Below are the code and all the weights of a small trained network. Each question names an input and a target symbol and asks about switching units off, where a switched-off unit gives its printed mean instead of its output.

import numpy as np


def w(rows, s, z=0):
    codes = np.array(rows[::2]) - 128.0
    scale = np.full(codes.shape[1], s)
    scale[-1] = z or s
    return codes * scale


def norm(h):
    return h / np.sqrt((h * h).mean(-1, keepdims=True) + 1e-5)


def f(y):
    return y / 2 * (1 + np.tanh(0.7978845608 * (y + 0.044715 * y**3)))


def softmax(a):
    e = np.exp(a - a.max(-1, keepdims=True))
    return e / e.sum(-1, keepdims=True)


def log_softmax(a):
    a = a - a.max(-1, keepdims=True)
    return a - np.log(np.exp(a).sum(-1, keepdims=True))


def net(x, mask):
    ids = ['ΓΔΛΦΨΩαβεζπσ'.index(c) for c in x.split()]
    T = len(ids)
    res = E[ids] + P[:T]
    r = norm(res)
    for j in range(2):
        rows = slice(3 * j, 3 * j + 3)
        q, k, v = (r @ M[0][rows].T for M in (Q, K, V))
        z = softmax(np.where(np.tri(T) > 0, q @ k.T / 3**0.5, -1e9)) @ v
        o = O[0][rows]
        res = res + np.where(mask[j], z, o[:, -1]) @ o[:, :-1]
    y = f(norm(res) @ A[0][:, :-1].T + A[0][:, -1])
    res = res + np.where(mask[2:10], y, B[0][:, -1]) @ B[0][:, :-1]
    return log_softmax(norm(res)[-1] @ U[:, :-1].T + U[:, -1])


Q, K, V, O, A, B = {}, {}, {}, {}, {}, {}
E = w([
[80,184,126,141,119,79,193,93,85],'Γ',
[88,149,97,91,88,124,100,35,143],'Δ',
[153,140,81,90,77,100,156,82,61],'Λ',
[69,164,151,129,149,114,160,39,149],'Φ',
[128,177,95,94,89,133,135,40,158],'Ψ',
[113,136,46,104,20,129,144,86,121],'Ω',
[124,103,134,205,125,121,245,112,149],'α',
[79,84,105,179,126,110,229,97,67],'β',
[181,175,123,106,108,171,178,75,209],'ε',
[125,35,106,97,126,187,99,35,156],'ζ',
[191,30,122,131,125,194,152,100,186],'π',
[69,121,105,140,84,201,111,134,198],'σ',
],0.011)
P = w([
[194,127,60,226,193,81,38,140,151],'0',
[105,90,183,60,68,8,93,158,157],'1',
[156,123,111,210,74,112,69,92,138],'2',
[116,89,250,107,36,56,117,135,131],'3',
[118,116,22,134,133,97,135,102,157],'4',
[93,98,172,27,76,65,137,149,159],'5',
[146,148,102,212,97,178,124,74,119],'6',
[107,107,234,93,30,123,139,121,116],'7',
[99,128,22,116,163,164,182,96,152],'8',
[83,109,187,52,63,147,174,130,139],'9',
[131,163,87,186,116,229,171,77,117],'10',
[93,106,210,85,54,67,145,147,135],'11',
],0.012)
Q[0] = w([
[112,134,7,131,176,127,152,129,170],'head 0',
[121,115,133,128,82,138,165,91,143],'head 0',
[120,87,200,29,133,29,128,188,150],'head 0',
[132,130,187,148,73,164,119,103,93],'head 1',
[127,166,29,177,178,186,122,105,117],'head 1',
[140,141,181,110,140,106,96,167,102],'head 1',
],0.015)
K[0] = w([
[119,118,163,139,61,250,158,105,95],'head 0',
[151,89,101,148,191,179,121,160,147],'head 0',
[169,136,143,185,118,46,76,114,121],'head 0',
[122,125,78,88,174,102,133,173,159],'head 1',
[82,117,120,94,79,215,208,106,129],'head 1',
[119,138,131,113,117,56,101,86,101],'head 1',
],0.016)
V[0] = w([
[101,208,117,174,95,95,156,249,205],'head 0',
[97,155,119,156,141,174,126,243,65],'head 0',
[46,27,117,162,123,138,101,157,108],'head 0',
[33,237,119,143,114,81,107,103,124],'head 1',
[103,132,172,138,194,132,132,102,162],'head 1',
[160,164,149,133,179,60,194,104,55],'head 1',
],0.014)
O[0] = w([
[37,139,174,93,156,123,194,101,161,101],'head 0',
[67,109,131,96,124,164,96,66,103,3],'head 0',
[151,93,153,146,219,177,83,81,64,115],'head 0',
[119,212,65,134,189,172,114,94,179,107],'head 1',
[190,246,196,48,206,91,149,109,113,123],'head 1',
[145,148,96,101,70,86,75,65,73,71],'head 1',
],0.013)
A[0] = w([
[168,170,31,241,158,148,72,100,130,125],'neuron 0',
[151,182,60,226,252,190,86,185,140,105],'neuron 1',
[190,86,83,247,214,126,61,138,89,96],'neuron 2',
[208,137,76,147,189,177,18,74,79,129],'neuron 3',
[52,151,178,56,126,125,105,98,71,128],'neuron 4',
[203,169,86,228,94,88,111,123,157,255],'neuron 5',
[136,6,172,131,62,144,146,217,140,31],'neuron 6',
[82,131,29,218,224,191,57,50,130,23],'neuron 7',
],0.011,0.0049)
B[0] = w([
[143,95,192,60,157,42,108,109,58,177],'neuron 0',
[58,141,124,129,92,88,7,141,180,185],'neuron 1',
[121,168,135,97,61,206,183,95,149,194],'neuron 2',
[144,169,185,207,99,110,131,95,201,162],'neuron 3',
[205,74,122,125,105,187,123,149,147,139],'neuron 4',
[149,67,97,137,163,159,173,116,115,255],'neuron 5',
[79,223,139,119,141,152,93,143,89,199],'neuron 6',
[129,187,61,97,107,171,203,164,91,150],'neuron 7',
],0.017,0.015)
U = w([
[129,47,178,51,100,124,124,107,111,95],'Γ',
[151,108,173,235,103,122,65,75,166,129],'Δ',
[37,173,115,219,151,155,77,107,158,145],'Λ',
[70,69,77,132,73,118,95,119,74,111],'Φ',
[154,100,76,198,140,132,182,137,185,4],'Ψ',
[92,171,126,94,95,160,161,2,119,37],'Ω',
[82,52,183,137,237,141,152,46,86,237],'α',
[184,149,122,130,182,218,109,167,61,126],'β',
[156,71,121,129,200,81,42,166,125,216],'ε',
[85,152,191,114,70,38,125,136,163,67],'ζ',
[107,163,197,132,171,59,62,130,54,254],'π',
[161,208,122,122,223,110,110,100,100,150],'σ',
],0.0085,0.0039)

Each question gives the input, a string of symbols that net reads in full, and the target symbol t.
The units are the heads (3 rows each of Q, K, V and O) and the neurons (one row each of A and B). Each row of codes is followed by its name. A weight is (code - 128) times the scale printed after its matrix; where a second scale follows, it is the last column's (O, A, B and U).
mask holds one flag per unit, heads first, then neurons. A switched-off unit (its flag False) gives its mean, the last column of its rows in O or B, instead of its output. The means were averaged over made-up inputs and are rounded, as every weight is.
A unit's drop is (log p(t) with every unit on - log p(t) with that unit switched off) / (log p(t) with every unit on - log p(t) with every unit switched off).
The circuit of an input: a set's keep is (log p(t) with only the set's units on - log p(t) with every unit switched off) / (log p(t) with every unit on - log p(t) with every unit switched off). Starting from all 10 units, units are removed one at a time, each time the one whose removal leaves the highest keep (on an exact tie, the one counted first), for as long as the keep stays at least 0.8.
units of the circuit, in order: the units of the circuit, biggest drop first
most important unit: the unit with the biggest drop
top k neurons: the k neurons with the biggest drops, biggest first
heads that matter: for each layer, one digit per head in row order, 1 if its drop is at least 0.15 and else 0, layers parted by /
input π σ π Ω Ψ β ε π Ψ, target β: units of the circuit, in order : head 1; head 0; neuron 6
input Ω ε π Δ β π ζ Δ, target Λ: most important unit : head 1
input π Λ β α Δ ε σ α ζ Ψ ζ, target Δ: heads that matter : 10
input π π σ Ω Φ β Γ Ω Ψ ε, target π: units of the circuit, in order : head 1; neuron 6
input ε ε β Φ Γ, target Ω: top 2 neurons : neuron 2; neuron 7
input Δ ζ Γ Λ Λ α ζ, target Δ: top 2 neurons : neuron 3; neuron 1
input Ψ Δ Ψ Ω Ψ, target Φ: top 3 neurons : neuron 1; neuron 0; neuron 7
input ζ α ε ε Δ σ Ψ, target Λ: units of the circuit, in order : neuron 1; head 1
input β ε β Δ Ψ Λ Δ, target ε: units of the circuit, in order : neuron 0; neuron 1; neuron 5; head 1
input Ψ Ψ β Γ π Φ, target Ψ: top 3 neurons : neuron 0; neuron 6; neuron 1
input Ω Δ ε Ω, target Λ: units of the circuit, in order : head 1; neuron 6
input Ω π β Γ π, target β: units of the circuit, in order : head 1; neuron 6; head 0
input Ψ Ψ ζ ε Ψ, target Δ: heads that matter : 10
input ζ Ψ ε Ω ε Λ ε Γ Ω Δ Γ α, target β: units of the circuit, in order : head 0; neuron 6
input β Ω Ψ ζ Γ π β Φ, target Δ: heads that matter : 11
input Φ ζ π Ψ β Δ, target σ: units of the circuit, in order : head 1
input Ω Ψ Λ, target Φ: top 2 neurons : neuron 1; neuron 0
input ε Λ Ψ Ψ ζ Ψ Ω, target Δ: units of the circuit, in order : head 0; neuron 3
input π α Λ Ω ε Ψ β Ψ ε Ψ ζ ε, target π: heads that matter : 01
input Λ Γ Δ Φ Ω π Δ, target β: units of the circuit, in order : head 1; head 0; neuron 6; neuron 1
input ε ε Φ π σ ζ ζ ζ β β, target ζ: most important unit : head 0
input σ ζ Ψ Φ Ψ, target ε: top 4 neurons : neuron 0; neuron 1; neuron 5; neuron 6
input Φ ζ Λ, target Δ: top 3 neurons : neuron 3; neuron 1; neuron 2
input Λ β ζ ζ ε Λ ζ α ε, target Δ: top 2 neurons : neuron 3; neuron 1
input ε Λ Ψ ζ π Φ Φ Λ Ω Ψ β, target Ω: heads that matter : 10
input Ψ Ω σ σ β, target Λ: heads that matter : 01
